In the rows, zero is written as 128.
Each row has a class, written after it.
[141 101 132 143 146 133 136 139 112 165 138 152 145 145 136 114 151 128
 134 111 134  96 144 122 132 101 118 125 118 144  95 125 139 119 126 116
 118 131 109 121 109 132 102 104]  (186)
[123 151 152 120 139 129 136 127 101 166 120 129 136 153 123 108 139 144
 167 143 125  95 167 120 112 128 133 145 148 157 119 116 128 124 134 151
 133 140 147 126 156 104 119 124]  (98)
[119 112  99  94 121 133 145 121  77 170 115 108 163 132 129 126 163 128
 157 109  72 128 153  92 106 102 104 149 135 144 112 151 113 147 108 132
 150 173 130 127 166 102  92 120]  (139)
[146  94 150 110 139 104 138 124  80  99 146 150 124 124 143 100 118 173
 121  84 118 127 101  81 126  99 117 160 160 170 144 136 105 135 136 132
  85 117 111 155 145 147 144  87]  (139)
[117  94 125 148 146 125 144 119 156  79 132 136 117 102 124 163 127 127
  97 136 175 134  95 143 175 130 126 119 104 134 114 128 128 151 106 110
  83  87 108 126 106 124 144 108]  (41)
[102 149 150 109 135 127 141 137 136 118 112 121 129 127 136 147 141 148
 132 136 110 128 132 117 127 143 144 136 115 158 150 135 113 144 116 145
 123 114 130 151 147 111 131 113]  (136)
[135 105 159  92 133 113 139 110 127  45 130 160 100 120 148 113  80 178
 101 113 160 175  74  98 123 129 161 155 154 184 181 120 103 137 147 140
  77  69 106 186 113 142 159  82]  (98)
[132 143 126  99 131 124 139 150  86 161 111 114 152 135 141 130 149 150
 151 122 109 126 165  87 100 111 104 154 152 162 129 136 114 135 112 132
 141 155 139 126 160 111 107 108]  (105)
[116 141 156 178 126 147 124 118 175 144 142 138 101 158 128 121 149  94
 115 129 127 101 144 168 131 138 142  97 113 111 115 114 138 104 129 110
 176  88 115 131 100 128 133 141]  (146)
[ 88 145 143 140 136 148 134 124 196 110 133 131 115 131 126 158 126 128
 119 163 155 123 129 156 170 178 160  96 103 121 143 107 142 119 114 137
 125  78 133 143 123 127 136 137]  (178)
[141 143 126 110 131 127 135 139  93 177 123 113 144 134 134 110 149 146
 152 105 115 104 158 120  95 118 102 159 138 132 118 119 118 128 119 136
 131 159 137 116 160 107 102 122]  (41)
[117 138 136 118 126 134 133 129 123 160 130 130 138 142 134 137 151 128
 146 128 119 111 161 112 120 137 122 132 137 154 124 135 126 128 124 143
 143 133 138 140 156 115 125 125]  (139)
[137 113 128 120 117 141 136 133 107 140 108 142 123 145 143 114 132 120
 127  89 104 149 122 130  87  99 139 148 128 140 136 114 115 140 129 116
 144 107 102 147 111 137  92 112]  (146)
[148  86 154 139 145 135 139 130  93 130 130 131 135 139 131 118 146 134
 136 117 120 107 124 126 147 104 125 131 141 162 105 132 131 129 124 103
 120 122 109 136 119 121 113 111]  (138)
[131 157 136 140 127 141 128 130 112 199 130 128 139 145 131 114 160 120
 156 120 125  92 172 139  97 127 114 134 133 124 113 110 133 116 130 128
 149 147 143 128 150 108 106 136]  (41)
[136 120 128 143 132 137 124 138  89 199 119 120 138 157 108 125 149 125
 163 130 129  85 156 111 140  86 126 142 128 131  88 116 145 132 132 111
 127 139 140 120 140 113  82 140]  (178)
[144 111  96 115 126 135 127 144 108 131 116 134 133 131 112 101 110 128
 141 115 113 145 109  96 111 109 121 132 128 128 147 126 134 140 129 147
 116 134 124 125 124 131 123 122]  (178)
[142 102 129 138 121 141 115 128 146 154 146 158 129 154 152 108 124 111
 121 108 109 123 133 127  94 115 145 127 128 139 121 113 147 123 147 118
 151  99 120 160  94 159 105 113]  (139)
[111 179 135 144 116 146 128 153 132 186 113 110 138 160 132 133 157 100
 159 130 125  97 182 154  97 140 132 119 116 122 113 110 127 117 116 124
 184 133 139 118 147 103 100 138]  (146)
[105  84 112 160 138 156 158 115 153 118 128 124 139 129 105 164 166  74
 112 166 113 141 111 176 181 119 127  83 107 110  91 143 151 138  91  86
 158 115  94 125  96 105 113 153]  (138)
[ 85 104 107 183 120 154 123  96 202 129 134 145 117 139  92 156 140  41
 104 169 132 156 133 167 135 167 125  56  80  73 111 149 158 137 108 116
 184 121 125 131 100 121 151 154]  (139)
[143  68 112 123 143 145 146 132 105 151 138 125 144 139 114 127 148 119
 123 122  78 149 118 119 158  74 117 134 121 134  89 127 140 141 101 101
 120 128 114 114 119 119  86 117]  (178)
[124 160 158 142 145 131 120 157 133 172 125 124 133 152 147 123 135 143
 145 129 123  95 161 121  98 137 138 131 124 155 129 117 133 122 145 138
 132 113 142 142 139 124 116 110]  (136)
[ 97  99 114 132 136 126 154 112 195  20 129 141 105  94 116 157 103 105
  75 165 141 213  66 144 150 150 131  90  90 133 172 150 113 151 100 129
 110  72 106 140 109 129 186 110]  (98)
[ 96 147 152 141 129 139 137 117 174 129 123 117 118 132 120 170 146 115
 114 161 152 141 154 150 148 163 143 116 114 124 129 129 139 123 108 119
 157 111 141 150 134 109 127 141]  (105)
[114 123 113 105 128 147 153 111  95 179 114 117 153 134 111 132 169 112
 153 141  83 149 158 122 108 118 116 130 127 127 114 143 114 138  99 123
 166 169 144 120 164  84  96 136]  (98)
[138 124 137 141 138 125 127 156 132 110 134 159 129 136 136 110 106 121
 117 113 113 159 109 113 100 116 121 104 115 141 150 135 125 141 126 135
 118 114 118 133 113 137 155  88]  (136)
[135  96 177 135 153 105 150 127 125  64 135 141 114 113 118 131 114 160
 113 124 175 131  81 130 180 122 137 146 141 191 135 124 133 140 129 116
  75  80 108 154 113 114 146 104]  (138)
[182 109 179 117 144 113 131 149  44 149 135 146 137 157 143  83 125 177
 167  86 135  75 136 108 127  89 127 167 180 183 108 104 135 123 147 121
  96 136 119 135 129 123 102 101]  (138)
[149 115 163 155 149 114 125 141 124 134 146 156 127 144 151 108 129 165
 135 105 167  69 127 130 148 113 138 130 126 156 111 103 145 107 149 120
  91 104 113 136 109 142 115  92]  (186)
[121 142 129 102 137 118 148 145  85 149 113 124 153 117 118 114 144 148
 156 122 119 121 136 107 113 124 112 144 156 173 151 141 111 132 122 144
 137 147 132 135 155  96 129 129]  (138)
[121 106 140 155 146 141 133 120 124 144 120 136 133 141 118 145 153 118
 132 131 128 117 131 132 146 114 136 108 103 132  99 139 140 140 120 110
 124 114 126 133 111 112 108 121]  (136)
[145  98 155 149 151 127 145 115 136 102 135 143 131 133 131 130 127 142
 116 106 151 114 112 138 170 112 123 117 121 169 110 119 138 129 125 103
 104  80 104 131 107 135 111 105]  (125)
[155  98 150 136 137 150 122 124  97 154 132 136 127 156 133 118 132 143
 146 107 138 103 134 115 148 106 138 132 126 127  96 111 138 122 136 106
 111 125 125 133 120 129  95 116]  (178)
[149 107 150 127 131 127 139 117 109 143 137 141 129 152 139  90 128 148
 123  91  97 107 130 117 125  99 118 122 151 158 131 115 124 118 131 109
 141 114 108 142 130 136 120 110]  (125)
[135 114 147 140 132 123 132 139 116 134 152 148 130 148 140 110 123 131
 122 109 117 116 131 122 125 116 128 130 139 118 116 112 126 129 125 126
 107 129 124 138 127 147 119 108]  (139)
[126  72 127 119 142 112 147 117 128  56 124 153 128 104 128 148 116 158
 108 119 147 145  79 106 174 116 129 147 129 160 128 141 124 151 122 139
  83 104 108 144 114 131 128  94]  (139)
[142  93 122  99 127 125 146 123 120 102 125 147 116 123 150 112 119 141
  97  99 109 153 100 110 109 102 130 160 134 162 152 120 114 152 120 122
  99  92  99 161 110 145 130  97]  (41)
[145  85 130 125 143 137 142 137 107 142 137 136 133 140 121 126 139 140
 130 114 110 131 113 110 163  91 122 137 132 141 102 120 141 136 109 107
 103 121 122 119 128 120  91 108]  (178)
[131  88 109  98 121 135 150 116 131  95 120 126 118 118 148 142 130 123
  93 112  92 177  93 125 117 100 129 149 108 145 143 132 111 159 111 104
 115 100  94 156 116 129 130 103]  (41)
[144 101 163 136 156 113 146 129 133  43 138 167 117 111 146 148 102 167
 105 118 178 144  90 105 181 125 134 134 140 189 137 131 131 142 126 126
  76  71  97 139  96 145 163  68]  (105)
[ 84  94 114 124 141 128 160 122 191   4 132 118 114  94 115 186 115 133
  86 172 156 162  56 147 228 142 151 100  92 137 142 125 124 152  82 119
  66  54 100 137 111 134 164 123]  (178)
[121 119  92 100 115 148 155 133 104 200 115 103 173 143 135 120 185 110
 142 122  53 128 166 128 103  96 104 141 107 124 107 143 128 123  92 111
 191 180 119 117 158  97  66 129]  (186)
[160 124 167 134 137 125 131 124  97 141 141 142 121 150 141 101 133 154
 134 101 122 112 145 100 117 113 118 146 164 155 127 121 127 113 140 120
 121 118 126 135 126 145 126 104]  (105)
[128 135 102 137 128 123 121 151 133 167 126 144 138 131 125 106 111 109
 128 118 139 134 141 129  91 125 120 114 118 111 138 127 142 125 143 143
 139 145 125 128 114 136 128 126]  (186)
[ 98 104 124 110 120 116 166 105 151  86 126 122 116 121 127 140 139 124
  85 130 119 164 103 123 157 125 115 121 112 142 148 148 107 140  98 103
 108 101 100 153 131 123 137 112]  (186)
[126 156 153 126 138 126 147 167 108 176 134 126 147 147 133 114 142 131
 155 131 120  94 157 138 117 132 119 136 161 161 127 107 133 123 123 128
 141 128 123 125 145 117 112 127]  (138)
[154 107 101 121 120 129 116 140  70 189 125 142 153 144 126 100 139 105
 159 105  75 121 160 109  71  94 109 137 142 114 109 131 135 136 139 135
 164 181 131 127 133 130  98 132]  (139)
[135 109 121 140 128 126 143 141 149  56 132 149 127 106 130 122 103 112
 110 137 126 167  75 141 136 132 120  98 125 134 162 132 129 145 116 128
 121 111  97 132 103 137 166 111]  (138)
[133 115 124 142 127 150 142 126 114 201 141 124 152 172 128 105 171 100
 127 114  62  95 164 133 119  88 112 102 126 124  94 127 133 112  99  85
 179 136 119 118 140 122  91 132]  (125)
[109 132 116 154 135 117 133 143 189 100 131 150 119 119 119 129 100 105
 109 148 171 141 114 159 132 156 128  92 104 125 151 116 151 131 135 148
 123  96 102 133  92 143 160 124]  (186)
[140 118 125 119 103 146 136 122 124 121 104 142 114 141 142 115 125 112
 119  96 115 164 108 121  87 109 136 147 125 133 141 118 119 145 125 116
 140 108 109 149 109 130  99 115]  (146)
[ 99 122 109 156 134 133 135 138 200  68 132 145 105 118 107 146  97 103
  97 161 150 165  83 147 159 154 145  84  92 108 166 120 143 136 117 138
 111  77 118 138 101 145 169 131]  (178)
[103 111 135 121 114 149 147 114 181  81 122 136  95 141 137 158 118 109
  84 145 138 173  95 130 157 144 162 111  97 132 163 122 121 141 113  96
 113  56 108 183 104 147 131 121]  (178)
[151  91 140 128 127 128 125 125  95 147 154 145 134 143 149  94 147 147
 126  98  77 103 129  95 106  90 122 146 146 147 122 128 117 122 127 123
 132 131 113 143 136 149 118 101]  (139)
[126 164 141 135 128 134 135 144 110 172 119 125 140 149 132 119 153 125
 158 112 109 115 158 135 101 107 126 145 129 149 116 114 124 125 127 134
 160 137 134 123 142 100  99 126]  (146)
[131  99  99  78 114 127 158 128  81 151 108 137 148 135 148 109 140 136
 123  88  81 162 119  90  89  86 115 161 133 158 146 140 107 145 121 110
 126 139  97 156 133 132  88  98]  (186)
[121  84 153 137 149 125 142 123 157  59 126 131 114 111 127 161 128 149
  97 132 134 157  76 123 171 123 147 128 104 170 132 139 126 147 118 117
  89  74 106 156 111 123 135  92]  (136)
[111  76  85  88 116 158 171  92 133 101 116 130 140 114 131 146 148  97
  92 137  58 226  90 124 119 101 127 129 108 129 140 162 112 157  83  96
 157 113 100 143 125 115  99 114]  (98)
[136 114 142 121 114 128 138 117 135 144 125 152 116 151 144 104 123 131
 112 102 127 136 120 127 109 116 143 144 125 137 143 111 135 122 146 114
 126 110 110 169 105 145  99 114]  (186)
[ 94 171 132 138 127 124 125 143 172 187 118 123 131 141 126 136 144 119
 146 148 162  83 175 148 115 161 129 116 110 139 130 118 149 115 137 144
 156 118 137 130 138 111 121 143]  (186)
[138 108 106 113 118 158 143 130 127 201 119 137 151 155 131 121 157  96
 126  99  68 145 143 132  87  95 125 123 120 135 117 121 140 132 112  95
 180 125 114 136 121 124  64 132]  (125)
[136 115 173 150 134 139 138 126 131 132 152 138 118 158 136  93 135 126
 114 123 119 111 128 137 130 131 124 116 155 146 128 122 134 104 123 104
 138  98 106 146 120 136 133 118]  (138)
[102 136  96  93 127 128 161 130 149 107 106 114 152 103 118 159 142 131
 125 128 108 146 116 120 147 126 109 122 111 159 149 151 111 150  84 140
 139 120 119 105 156 109 129 129]  (125)
[116 158 122 117 125 140 132 145 109 204 119 113 145 154 116 128 149 127
 169 135 121  97 170 115 123 121 120 137 136 137 113 117 141 127 121 131
 146 140 148 118 164 104  93 145]  (178)
[110 163 146 138 134 136 126 142 139 177 121 116 123 154 123 133 132 134
 152 146 151  94 168 124 134 152 140 125 125 144 132 109 141 119 138 135
 132 109 150 139 148 116 117 136]  (178)
[134 101 124  99 124 135 151 115  83 124 121 115 139 128 125 128 160 132
 125 119  71 147 135  97 124  99 107 149 148 137 123 148 106 135  98 114
 143 149 112 130 147 124 120 122]  (105)
[117 140 127 127 137 136 149 131 123 161 128 112 138 129 127 139 160 117
 139 127 113 113 155 153 129 135 116 132 116 130 116 120 126 133 109 123
 141 132 124 123 148 106 115 132]  (41)
[136 106 169 132 128 135 132 128 147 104 137 158 116 145 145 111 123 130
 116 119 139 124 105 144 124 137 146 124 143 163 144 111 137 117 135 105
 143  78  98 169  98 143 128 115]  (138)
[116  95 115 108 131 142 163 125 131 106 141 133 129 127 126 129 148 124
 101 134  68 164 100 114 159 102 119 130 133 148 144 136 120 136  89 110
 129  93  91 142 135 134 121 117]  (178)
[129  92 108 125 135 136 153 131  99 152 115 127 157 137 113 140 153 112
 133 115 106 123 127 117 143  78 109 121 121 165  95 136 131 153 100  95
 131 124 106 115 133 110 100 117]  (125)
[121 102 150 152 151 113 144 111 171  65 135 147 100 103 120 160 115 149
  99 125 195 125  81 156 192 145 140 128 102 133 124 115 138 145 123 120
  76  82 114 135  99 118 149 110]  (41)
[155 109 148 154 147 118 122 140  93 178 131 136 125 141 125 113 133 145
 147 104 151  78 148 124 123  99 120 151 131 144  92 102 137 140 140 122
  94 133 135 117 124 120 109 106]  (41)
[106  97 137 155 116 150 138  97 170 116 154 129 112 148 127 146 165  81
  97 144 105 130 128 147 150 138 132  84 108 111 118 140 128 117 104  89
 164  95 105 161 122 135 143 139]  (139)
[108 138 131 104 136 118 149 140 129  76 118 123 125 111 129 143 109 170
 122 137 148 145 102  99 162 137 135 143 128 161 170 127 108 143 113 150
  75  95 122 145 152 127 144 106]  (178)
[135  95 110 136 128 137 125 129 134 122 141 149 136 131 126 121 128  93
 119 120 100 162 120 133 110 115 119 108 114 118 128 140 140 135 125 129
 163 140 105 148 111 127 136 119]  (139)
[134 101 109 123 129 131 139 119 104 108 123 137 131 125 114 113 129 114
 129 135 102 169 109 115 103 106 122 114 125 134 144 142 115 138 120 127
 134 135 120 137 131 117 142 116]  (98)
[106 113  91 137 126 127 145 127 177  67 110 142 126  99 106 151 100 109
  92 135 144 174  73 142 138 146 122  86  97  96 158 134 125 151 105 127
 121 110 106 120 112 130 149 132]  (125)
[117 124 118 150 125 135 134 122 167 131 137 140 124 132 122 127 127 100
 111 131 123 154 118 155 121 134 137 103  94 114 142 130 147 121 138 124
 156 120 100 145 103 128 136 125]  (186)
[124 138 131 168 116 174 116 137 169 216 138 131 122 188 125 117 145  70
 133 150 104 105 172 162 106 135 155  94 103 102 110  96 170 100 145  98
 198  95 126 143 103 135 100 155]  (178)
[107  81 127 124 137 123 165 115 143  70 125 141 131 111 127 151 135 131
  94 129 147 162  89 138 175 118 123 115 100 150 129 137 122 145  99 108
  93  97  85 147 111 122 127  98]  (186)
[137 106 121 110 116 142 142 113 130 138 121 144 130 154 139 116 137 119
 114  94 111 132 116 111 110 102 130 119 124 155 136 126 120 133 114  91
 140  94 109 155 112 142 104 117]  (125)
